Here is a tiny trained network, its code and every weight. The questions are about switching its units off for an input and a class, where a switched-off unit gives its printed mean instead of its output.

import numpy as np


def w(rows, s, z=0):
    codes = np.array(rows[::2]) - 128.0
    scale = np.full(codes.shape[1], s)
    scale[-1] = z or s
    return codes * scale


def norm(h):
    return h / np.sqrt((h * h).mean(-1, keepdims=True) + 1e-5)


def f(y):
    return y / 2 * (1 + np.tanh(0.7978845608 * (y + 0.044715 * y**3)))


def log_softmax(a):
    a = a - a.max(-1, keepdims=True)
    return a - np.log(np.exp(a).sum(-1, keepdims=True))


def net(x, mask):
    res = np.array(x, float).reshape(1, 3) / 4 @ E
    u = 0
    for l in range(4):
        y = f(norm(res) @ A[l][:, :-1].T + A[l][:, -1])
        res = res + np.where(mask[u : u + 5], y, B[l][:, -1]) @ B[l][:, :-1]
        u += 5
    return log_softmax(norm(res)[-1] @ U[:, :-1].T + U[:, -1])


A, B = {}, {}
E = w([
[147,207,96,223,89,83,111,107,64,213,139],'x0',
[27,104,170,239,89,243,113,98,145,145,118],'x1',
[74,136,80,108,164,121,10,214,190,208,50],'x2',
],0.0013)
A[0] = w([
[129,151,122,108,95,176,97,176,216,215,44,19],'0.n1',
[171,110,185,157,85,118,249,54,34,58,201,51],'0.n2',
[55,53,172,229,125,196,124,70,147,134,103,100],'0.n3',
[177,127,92,57,125,7,142,104,105,161,159,56],'0.n4',
[150,188,43,236,82,70,82,73,45,217,161,3],'0.n5',
],0.0017,0.00049)
B[0] = w([
[227,126,117,64,80,64,122,113,105,205,138,143],'0.n1',
[167,91,176,92,106,128,124,192,119,253,118,247],'0.n2',
[208,194,52,92,172,84,140,33,171,119,128,174],'0.n3',
[86,228,114,126,196,227,161,70,193,106,99,182],'0.n4',
[86,63,111,161,164,90,142,178,26,29,54,199],'0.n5',
],0.0021,0.0016)
A[1] = w([
[151,159,101,154,118,139,129,124,116,148,179,1],'1.n1',
[185,210,109,52,164,67,164,186,100,99,139,25],'1.n2',
[125,143,167,90,84,118,149,115,111,167,60,91],'1.n3',
[74,117,175,208,48,206,76,78,144,114,144,74],'1.n4',
[39,115,174,253,18,178,108,87,171,141,78,84],'1.n5',
],0.0018,0.00043)
B[1] = w([
[155,122,160,73,184,172,114,131,120,124,91,99],'1.n1',
[138,200,34,121,103,197,130,54,207,159,118,253],'1.n2',
[147,145,131,138,86,216,125,174,144,115,160,142],'1.n3',
[136,186,119,51,177,115,129,76,235,106,125,145],'1.n4',
[191,251,92,48,159,110,172,149,145,93,131,186],'1.n5',
],0.0024,0.00079)
A[2] = w([
[61,112,87,93,122,125,25,163,123,205,87,93],'2.n1',
[100,124,87,128,155,94,102,153,171,150,56,95],'2.n2',
[171,221,94,71,155,131,136,93,160,98,136,253],'2.n3',
[147,144,179,101,72,156,198,65,83,85,172,182],'2.n4',
[88,1,171,58,157,131,107,104,188,39,118,50],'2.n5',
],0.0023,0.00047)
B[2] = w([
[155,70,209,125,116,166,179,142,126,101,190,215],'2.n1',
[125,103,192,140,100,151,101,92,123,121,207,184],'2.n2',
[4,128,149,126,120,116,134,34,146,146,97,248],'2.n3',
[111,99,124,113,132,140,17,182,160,192,156,251],'2.n4',
[135,188,111,233,118,97,147,176,16,123,51,216],'2.n5',
],0.0031,0.0014)
A[3] = w([
[138,85,139,107,141,165,157,189,114,19,23,70],'3.n1',
[135,71,225,98,127,155,75,174,104,224,153,193],'3.n2',
[142,116,67,59,145,45,148,85,149,131,91,254],'3.n3',
[100,154,130,208,107,74,108,139,4,106,61,115],'3.n4',
[225,78,177,139,48,147,217,92,98,171,213,2],'3.n5',
],0.0025,0.00045)
B[3] = w([
[155,139,18,199,146,113,170,133,48,117,114,150],'3.n1',
[240,93,144,97,62,20,98,179,135,110,207,254],'3.n2',
[73,171,196,234,101,234,123,81,166,142,151,165],'3.n3',
[137,39,44,111,201,194,220,234,66,3,37,208],'3.n4',
[124,78,176,102,119,98,18,215,234,71,157,199],'3.n5',
],0.0026,0.0021)
U = w([
[195,78,180,100,76,65,52,180,167,142,205,250],'0',
[133,114,64,168,174,141,180,171,41,77,57,51],'1',
[57,204,148,121,136,161,124,2,186,177,126,70],'2',
],0.007,0.00024)

Each question gives the input, the list of numbers given to net, and the class t.
The units are the neurons (one row each of A and B). Each row of codes is followed by its name. A weight is (code - 128) times the scale printed after its matrix; where a second scale follows, it is the last column's (A, B and U).
mask holds one flag per neuron, layer by layer. A switched-off neuron (its flag False) gives its mean, the last column of its row in B, instead of its output. The means were averaged over made-up inputs and are rounded, as every weight is.
A unit's drop is (log p(t) with every unit on - log p(t) with that unit switched off) / (log p(t) with every unit on - log p(t) with every unit switched off).
The circuit of an input: a set's keep is (log p(t) with only the set's units on - log p(t) with every unit switched off) / (log p(t) with every unit on - log p(t) with every unit switched off). Starting from the 12 units with the biggest drops (on a tie, the unit counted first), units are removed one at a time, each time the one whose removal leaves the highest keep (on an exact tie, the one counted first), for as long as the keep stays at least 0.8.
circuit, biggest first: the units of the circuit, biggest drop first
k most important neurons: the k neurons with the biggest drops, biggest first
k most important neurons of layer l: the k neurons of layer l with the biggest drops, biggest first
drop of u: that unit's drop, to one decimal
input [8,8,5], class 1: circuit, biggest first	[0.n5, 3.n4]
input [-7,-1,4], class 1: circuit, biggest first	[2.n5]
input [-1,-4,-3], class 2: 2 most important neurons	[1.n2, 0.n4]
input [-5,5,-6], class 0: 4 most important neurons	[0.n2, 0.n5, 2.n4, 0.n4]
input [7,8,8], class 0: 4 most important neurons of layer 2	[2.n5, 2.n1, 2.n2, 2.n3]
input [5,5,-6], class 0: 2 most important neurons	[0.n2, 2.n5]
input [7,6,6], class 1: 2 most important neurons	[0.n5, 0.n2]
input [4,6,6], class 0: 3 most important neurons of layer 0	[0.n4, 0.n1, 0.n5]
input [5,4,-6], class 0: 2 most important neurons	[0.n2, 2.n5]
input [-8,8,7], class 1: 4 most important neurons	[2.n5, 0.n2, 1.n2, 2.n4]
input [-3,4,-3], class 2: 4 most important neurons	[0.n5, 1.n4, 1.n5, 2.n1]
input [-6,-5,-3], class 1: 2 most important neurons	[2.n5, 0.n3]
input [-1,-5,-3], class 2: 2 most important neurons	[1.n2, 0.n4]
input [5,-6,-5], class 2: 3 most important neurons	[0.n4, 1.n2, 2.n5]
input [-8,-4,5], class 1: most important neuron of layer 0	[0.n2]
input [8,7,1], class 1: 3 most important neurons	[0.n5, 3.n4, 1.n2]
input [4,5,6], class 0: 2 most important neurons of layer 2	[2.n1, 2.n5]
input [-6,-6,5], class 1: 2 most important neurons of layer 0	[0.n3, 0.n2]
input [-3,-5,0], class 2: 2 most important neurons	[1.n2, 0.n5]
input [0,4,-7], class 0: most important neuron of layer 0	[0.n2]
input [5,-8,0], class 2: drop of 2.n5	0.1
input [-2,5,-8], class 0: drop of 0.n2	0.2
input [-3,-5,-1], class 2: drop of 1.n2	0.8
